Each row has a class, written after it.
[-34 -17 -18  -9   6  48  26  39  31  14  14 -14 -21 -17 -23   6  60  -4
 -22   3 -11  -9  -1  15  -7 -30  16  15   7  -6 -15  11 -50 -18  12 -11
  21]  Zubiv
[-17   8  23  23 -25  10  37  19 -18 -11  20 -34  29 -38  35  22  -7  33
  32 -39 -18 -31   6  14   2 -28   0  32 -11   2  13   8 -10 -20 -21 -10
  63]  tola
[-27  11   8   3 -14  44  48  34   3  -6   3 -32   3 -75  17  40  23  36
  27 -40 -19 -29  31  22 -14 -43  24  17 -19 -22   0 -14 -21 -12   9  19
  44]  zofo
[ 29 -11  12   3 -46 -36  41  -6  11 -13  -8  41   2 -29 -41   3   1   3
  25  32   0  -3  -3 -58  54  -9  64 -57 -62 -16  12  -3  50 -34  89  44
  37]  Mok
[-23  -3  12  16  10  56  17  13 -11 -17   0  11  -4  30 -23  -9  -2 -26
  24  -1 -29  -1 -36   7  32   5   8   9  -2  -8 -18   7 -52   0  27  17
  17]  Ferur
[ -8 -21 -46 -31 -26 -80  22  59 111  18   4   7 -30 -49 -17  16  24 -19
 -40  37  35  -7  47   6 -13 -48  13 -17  -9 -21  13  24   2 -30  12 -15
   2]  takid
[-39   2 -22   5  -6 -63 -37  38  30  40  -6 -21   1 -37  30   9 -24 -37
 -18 -31  13 -17  36  35 -39 -22 -32  15  22 -19  17  20 -62   8 -82 -27
 -22]  Ferur
[-11 -20   6  17  -8  49  16  -1  13  -1   5  26  -3  36 -31 -12  16 -25
  11  17  -5   5 -28   7  46  -3   7   8   7   0 -21  -2 -38  -9  59  21
  11]  Ferur
[  1 -12   3  25   6   3 -10   2  31   8   5   3  -6 -37  19 -14 -18 -23
 -17  14   6   7 -18  15   7 -14  -4   7  26  -3  -2 -19  -8 -16 -11 -12
  -6]  rovap
[ 21 -23  -1  11 -11 -28  11  21  60  -9  14   2  -5  -8   2   0 -26  -9
  -8  44  17  29  -1  16  20 -25  -2   8  15   5  12 -10  -2 -27   6  -3
  33]  Tino
[-29   4  20  17  -5  11   8  -3  -6 -14  20  -1  26  -9  33   8  -4 -14
  52 -39 -36 -16 -43  27  35  13 -17   9  10   5 -23 -13 -26   9 -59   6
  40]  zofo
[-29   5  17   7   1   7  22  28  28  13 -23  17 -12  14   9   2  13  -4
 -24 -21 -24 -14 -40  -7  35  -5   6   2 -22   1   5  11 -22   3 -12   4
   6]  zeg
[-29 -21 -35  -3  12 -76 -18  37  88  43  -6   4  -8 -14  -3 -11 -31 -41
 -51 -17  28  -6  36  13 -15 -29 -20   3  18 -13  27  40 -40 -13 -27 -28
 -27]  Ferur
[-33  20  16  22 -18  16  21  12   1  11  -8   3  15 -34  13   8  10  -5
  12 -30 -35 -16 -31  24  32 -10   3   0 -12 -14 -27 -21 -38  -4  -3  13
  21]  zofo
[-43  -9 -27 -16   5 -23  13  66  71  26  -4  -8 -31 -30  20  11   4   5
 -18  -5   4  11  22  22  -6 -52 -13  13 -10 -15  12  10 -46 -27 -15 -10
  12]  Tino
[-14 -31 -30  -7  31 -13  13  -1  47 -15  35  11 -20  28 -16  -9  -5 -20
  -9   2  14  24 -29  35   0 -24 -33   9  41  15 -11  11   0 -18 -30 -13
   8]  takid
[ -9 -10   3 -11 -20 -52  18  52  70  26 -33  19 -16 -34  13   2 -12 -17
 -45  17   9  -4   7 -10  30 -16  16  -3 -31 -25  33  -1 -36 -13  10   3
   6]  Tino
[  0  16  29  24 -64 -62   0  21  10  19 -15   1  27 -63  25  12   8  -2
   4 -23  -6 -27   3 -18  31  -5  16   6 -21 -30  23   0 -14 -17  10   0
  18]  tola
[ 49 -50 -11  17 -21 -67 -29  12  85  26   2  41  -6   5   0 -28 -33 -33
 -47  61  36  44 -13  18  38   1 -10  -4  31  -4  -1 -34 -11 -10  14 -13
 -15]  Tino
[-12 -29 -42  -6  -7 -21   6  21  60  30 -10  14 -13  13  -4 -19   2 -36
 -32  18  17   3   4  12  13 -26  -5 -17   2   2 -14  -8  -7  -9   0 -25
   7]  zibol
[ 15  -9  -3  11 -47 -39  -3  27  61  35 -20  27  -2 -27 -12   0  32 -24
 -43  17  10  -9  -5 -26  33 -11  28 -26 -11 -18   8  -3 -23 -21  43   6
   5]  Zubiv
[ 16 -17 -32  26 -44 -63  -1  23  63  48 -17  21  -5 -42  -2  -3  -9 -23
 -35  19  24  -3  14 -21  27 -34  13 -25 -17 -16  -4 -16  13 -22  13 -15
  14]  zibol
[-13   4  19  24  10  27  16   4  14   1  15 -17  11 -42  31   0 -13 -20
 -14   6  -6 -14 -25  18  13 -22  -1  14   6  11   1  -1  -8 -18 -32   0
  13]  rovap
[-28   1   5  -7 -25 -10  23  53  20   5 -10 -13  -7 -69  31  25   6   6
  -3 -10 -16 -23  10   0   6 -32  18   1 -43 -27  25  -5 -41 -15 -32   5
  29]  Tino
[ 34 -61 -40   6   7 -60 -28  10  92  15  19  21  -9  29 -34 -32 -28 -52
 -43  51  42  32  21  20  -4  -5  -7   1  49  -4  -1   9  -3  -8  16 -30
 -25]  Ferur
[ -8 -31 -29  -5 -16 -48  16  21  98  26  -8  53 -39  23 -24 -14  26 -47
 -67  53  18  19 -27  21  36 -17  -2 -22   8  -7 -14   7  -8 -26  23  -8
 -25]  takid
[-19  14  17  12  11   4 -19   2  -5   0   5 -10  18   4  42  -4 -36   2
  -4 -52  -8 -18 -41  29  19  -9 -40  13  17  21  -3   1 -40  16 -83 -15
   7]  zeg
[ 12 -14  -7  39  -1  19  13 -11 -11   4  13   5  13  16   7 -12 -25 -25
 -18  -6 -10   7 -47  17  30 -26  -7   7  15   8 -29 -21  12  -9 -20 -16
  22]  zibol
[  2   2  15  22  -8  14  -6  19   7  11 -11  10   9 -12  15 -16 -15  -2
 -13 -15  -3  -5 -35   5  26  -8   8  -8   0 -14   0 -34 -14  -1  20  22
   9]  Mok
[ 13  -5  19  27 -13  10  24  10 -11  -7  32  17  31  -3  10  -6 -30 -11
  28  -2 -15   5 -40  12  45 -20   3  -4  -8   7 -14  -9  14 -23   5  12
  44]  Mok
[ 45   9  23  37 -65 -40  -1   3 -24  12   0  -7  28 -55  22  12   0 -18
 -13  -4   2 -21 -18 -24   5 -12  26  -8   0 -10  13 -29  17 -25 -15  -6
  47]  Zubiv
[-25 -31 -25 -18  11   8  56  54  78   6   0  -5 -24  -8 -18  -5  12   6
 -18  14  10   3  26  30  -3 -50  19  -4  -7  -6  -8   2 -14 -34  50   4
  29]  Mok
[ 14 -39 -29   4 -32 -77  -4  23  99  41  -4  57 -17  -1 -44 -13  15 -35
 -41  58  18  31   1  -2  34  -7  13 -14  -5 -16  -4  -4  -2 -10  37  -7
 -23]  zofo
[ 10   6  31  34 -34  -8   9  17  -9 -11   8 -24  33 -43  25   3 -18  19
  32 -26  -8 -16  -5   1   1  -4   0  20   8  -4  24 -18  -6 -17  -1  -8
  53]  tola
[  0   2   7  17 -20 -15  -3  35  15   5  18 -43  29 -84  39  19 -20  12
 -11 -30   0 -36  19  21 -35 -35  -8   6   6   2  27  -9  -7  -6 -83 -32
  35]  zeg
[-43   5 -11 -10   2 -29   1  30  40  29   6  17  -9 -26  30   1   2 -22
  -6 -47 -16  -6 -10  36  20 -23 -21  -7  -8  -5 -14  19 -40  -7 -54 -10
 -21]  zofo
[-22  -7  -1  20  19  29  25   3  41 -19  12 -33   0 -34   0  11   3 -15
 -10  29  -6   1  -3  23  -9 -36   6  13  14   2  10   7  -3 -27  -8   5
  24]  rovap
[ 15 -15   6  12 -13 -23  15   2  21   6 -15  16  -7 -37 -12  -3   6  -1
  -7   3   7  -5   1  -9  29 -13  25 -19   8 -21 -20 -24 -24 -20  53  22
   3]  Pimo
[ 52 -35   8  20 -38 -47  37  -5  29  -8  16  35   0 -21 -50  -9   6 -26
   4  68   9  19 -10 -26  40  -3  38 -14  -6  -5 -13 -11  26 -43  49   5
  19]  Pimo
[  7 -31 -10  24 -15 -66 -14   0  36  19  17   7  11  -8 -10 -14 -18 -10
 -19  30  14  13  -1  18   4  -7 -11  -5  26   8  -1   4  -9 -11 -12 -28
  10]  tola
[ 21 -36  -9  23   5 -22  -9  11  48  -9  27  14 -12  23 -30 -19 -23 -44
  -6  34  18  30 -10   5   3  -6  -2  14  41   5  12  13   6 -20   2 -17
   3]  Ferur
[   6    4   11   32  -57  -68  -15   42   25   35   -6  -28   22 -111
   19   12    2    4  -32   -2   10  -24   35   19  -28  -33   13   -3
   10  -27   15  -19  -31  -19   -6  -21    1]  tola
[ -4 -19   5  20   5  14   8  -3  -7  -8  29   1  15  12  10   0 -35 -25
  12 -10   3 -11 -10  18  12 -15 -11  14  22  12   4  13 -15  -6 -28  -9
  28]  Ferur
[ 42 -39 -17   8 -19 -54   5  19  49   1  15  14   9  -9  -7 -27 -26 -22
 -33  27  20   9   0   9  -5 -25   4 -12  22  -3   1 -26   3 -29   6 -26
   0]  Pimo
[ -52   41   21    3   17   49   -5    0  -60    1  -19  -23   32   16
   84    2  -22  -21   30 -102  -35  -48  -55   21   41    4  -34   11
   -3    5  -26  -10  -52   37  -75   13   26]  zibol
[-12  -4  12  11  13  26  19  -9  20 -15   8  -1  14   3   5 -10 -12 -23
  12  14  -9   2 -25  14  20  -6  -6   9   6  12  -3  -3  -7 -13  12   6
  11]  rovap
[-29  12  29   6  27   8 -26  -9  -4   4 -16  25   4  42  12 -30 -15 -32
 -38 -42 -23  -2 -82  26  50  17 -26   3  30  10 -22   0 -56  27 -27  -4
 -43]  zeg
[-41   5  -7  -8  -3  17  54  23  42  -2  -4 -25 -19 -60  -6  26  30  15
  20   9   4 -14  43  -9 -13 -52  24   7 -24  -5  14  14   5 -44  49  15
  38]  rovap
[ 45   8  34  47 -47 -48 -12 -31  -9  -9   7  43  19  -1 -12  -5 -20 -39
   0  39 -18  17 -70 -14  71  23  20 -18  -6  -2 -19 -18  26  -1 -11  15
   0]  zofo
[ 22  -2   6  19 -59 -70 -17  19   4  28  -6  18  -1 -81   2   7  20  -7
  12   3  14 -14   7 -45  19 -13  27 -16  -7 -33   1 -33  -5 -22  17  10
  10]  Pimo
[-14 -14   1  27  -3   4 -28  23   7  22 -12  -3   6 -16  24  -7 -14 -35
 -12 -35  -3 -13 -15  31   0  -2 -18  21  30 -26  -2 -21 -69  13 -37   0
  -9]  Ferur
[ 16 -26  -2   7  -9 -15 -17   0  36  21 -22  46 -10  15 -31 -29  10 -24
 -39  24   4  18 -43 -13  42   8  10 -28   1  -6  -5 -25 -17   4  44   8
 -15]  zeg
[  8  -9  -9  36 -26 -15  32  35  33  -2  18 -47  11 -76 -20  28 -16   5
  15  20   9 -17  59  -4 -45 -41  26  18  -2 -15  24   5  11 -39   1 -13
  66]  Ferur
[ 31   0  31  22 -52 -35  -1   8  24  -2 -26  58   0  -6 -27 -11 -10 -17
  -8  55  -9  16 -48 -51  80  14  42 -33 -40 -21   7 -30  -7 -10  84  32
   9]  Tino
[-14   0   9  26  -4 -59 -24   2   8   4  14 -13  32  -1  25 -11 -32 -23
 -15 -13  -8  -2 -26  29   0  -7 -28   1  32   9   9  12 -20  -2 -49 -24
   7]  tola
[-29 -16  -3   2  35  63  43   1  20 -23   7  10 -20  57 -57  -6   8 -14
  26  15  -8  22  -8   7  27 -11   9  23  15   4 -12  28 -26 -19  85  19
  27]  Ferur
[-34 -18 -39  -1   9  12  26  35  43  26  -3 -11 -31 -21  13   6  10   5
  -2 -27  12  -5  20   4  -9 -49  -7  -2  -4   3  -2  -1  -7 -21 -19 -12
  33]  zibol
[  5  10  46  16 -47   3  49 -14 -18 -27 -10  27   5   7 -21   7  29   6
  50   0 -22   5 -36 -38  69   1  33  -7 -38  -2   9  10  15 -40  86  43
  45]  tola
[ 19 -23   0  14 -27 -41  22  12  52   7 -18  32 -13 -17 -34 -14   3 -14
 -15  39  11  15  -8 -12  36 -13  38 -38 -11 -18  -8 -22  14 -30  78  25
  13]  Mok
[ 10 -31  -2  18 -15 -38   4  13  52   0  20   4  10  -5 -23 -19  -6  -8
  -4  38  12  17  -1  13   3  -4  -4  -2  21  13   9   3  -5 -23  18 -19
  23]  tola
[  4 -17  -5   9   5 -41 -21   3  20  31 -24  35 -25   1 -10 -30  13 -34
 -34   7   4  18 -44  -2  35   5   2 -17  19 -18 -32 -27 -46  -4  11  18
 -37]  Pimo
[ -6 -23  13  26   6 -18 -37 -21  -3   5  24  23  29  43  20 -31 -26 -17
  -8 -19   0   9 -66  14  32  10 -40   0  37  26   9  -4 -21  12 -31  -6
   3]  tola
[-27 -25 -32 -30   2 -14  52  54  71   9   7 -11 -44 -48 -14  18  42  16
   2   7  20  -4  60   5 -13 -58  21   4  -5 -13  -4  21 -22 -47  33  -1
  21]  Pimo
[ -3 -48 -39   1  12  46  51  25  62   9   3   5 -41  12 -37  -5  33   6
 -11  35  17  22  16   9   7 -47  22 -11  11  10 -36 -19   6 -27  76   5
  34]  zibol
[ 50 -35 -19  32 -50 -10  39  -1  36  -8  17  12  -2 -23 -47   6  -3  -4
  13  71  25  19  22 -25  16 -34  35 -13  -9   3   1 -23  61 -41  58 -13
  60]  zibol
[  7   2  27  10 -53 -57  -2  -8 -12  13 -19  51  18  -7   2 -15  10 -31
  17  -5 -11 -22 -48 -38  80  24  18 -19 -18 -21 -26 -27 -32  -1  30  19
   0]  Pimo
[  5 -52 -25   9  20  -1  28  34  84 -12  18  -5 -25  27 -30 -11 -15 -20
 -15  29  18  22  30  23 -31 -20   7  20  38   5  18  16   4 -25  18 -27
  15]  Ferur
[  1  -1 -14   2 -36 -90 -10  23  67  28 -12  24 -13 -54  12   9   7 -31
 -43  -2  19 -16  -4  -6  24 -15   4 -18  -2 -31   6   5  -5 -12 -18  -2
 -18]  takid
[-26  11  20  14 -16  20  11  54  -4  22 -11 -22   4 -69  50  24 -21  19
 -16 -20 -12 -23  14  39  -8 -32   0  23  -5 -20   7 -29 -69   6 -26  -9
  14]  Tino
[ 12  27  27  17 -44 -38 -28 -16 -19  28 -38  37  32 -11  36 -19 -15 -52
  -7   0  -7 -11 -52 -21  56  14   1 -20 -27 -16  -4 -35 -13   5  23  27
 -19]  rovap
[ 19   2  15  16 -33   6  26  18  -1 -21  22  -2  16 -22   4   6  -4   4
  29  14  -7  -6 -15 -10  27 -24  31  -9 -23  -5  -1 -12  34 -26  24  19
  51]  Mok
[-14 -14  -7   3 -25 -25  28  62  55  18  -8 -25  -4 -88   2  26   4  17
 -15  21   8  -7  55  11 -29 -43  24   4 -10 -27  26 -22 -28 -23  29  -7
  34]  Tino
[  15  -32  -30    1  -44 -102    6   39  114   30  -13   13   -7  -37
  -29  -12    9    0  -38   28   35   12   45   -7    1  -33   10  -16
  -12  -17   25   13   -8  -43   53  -14   -3]  tola
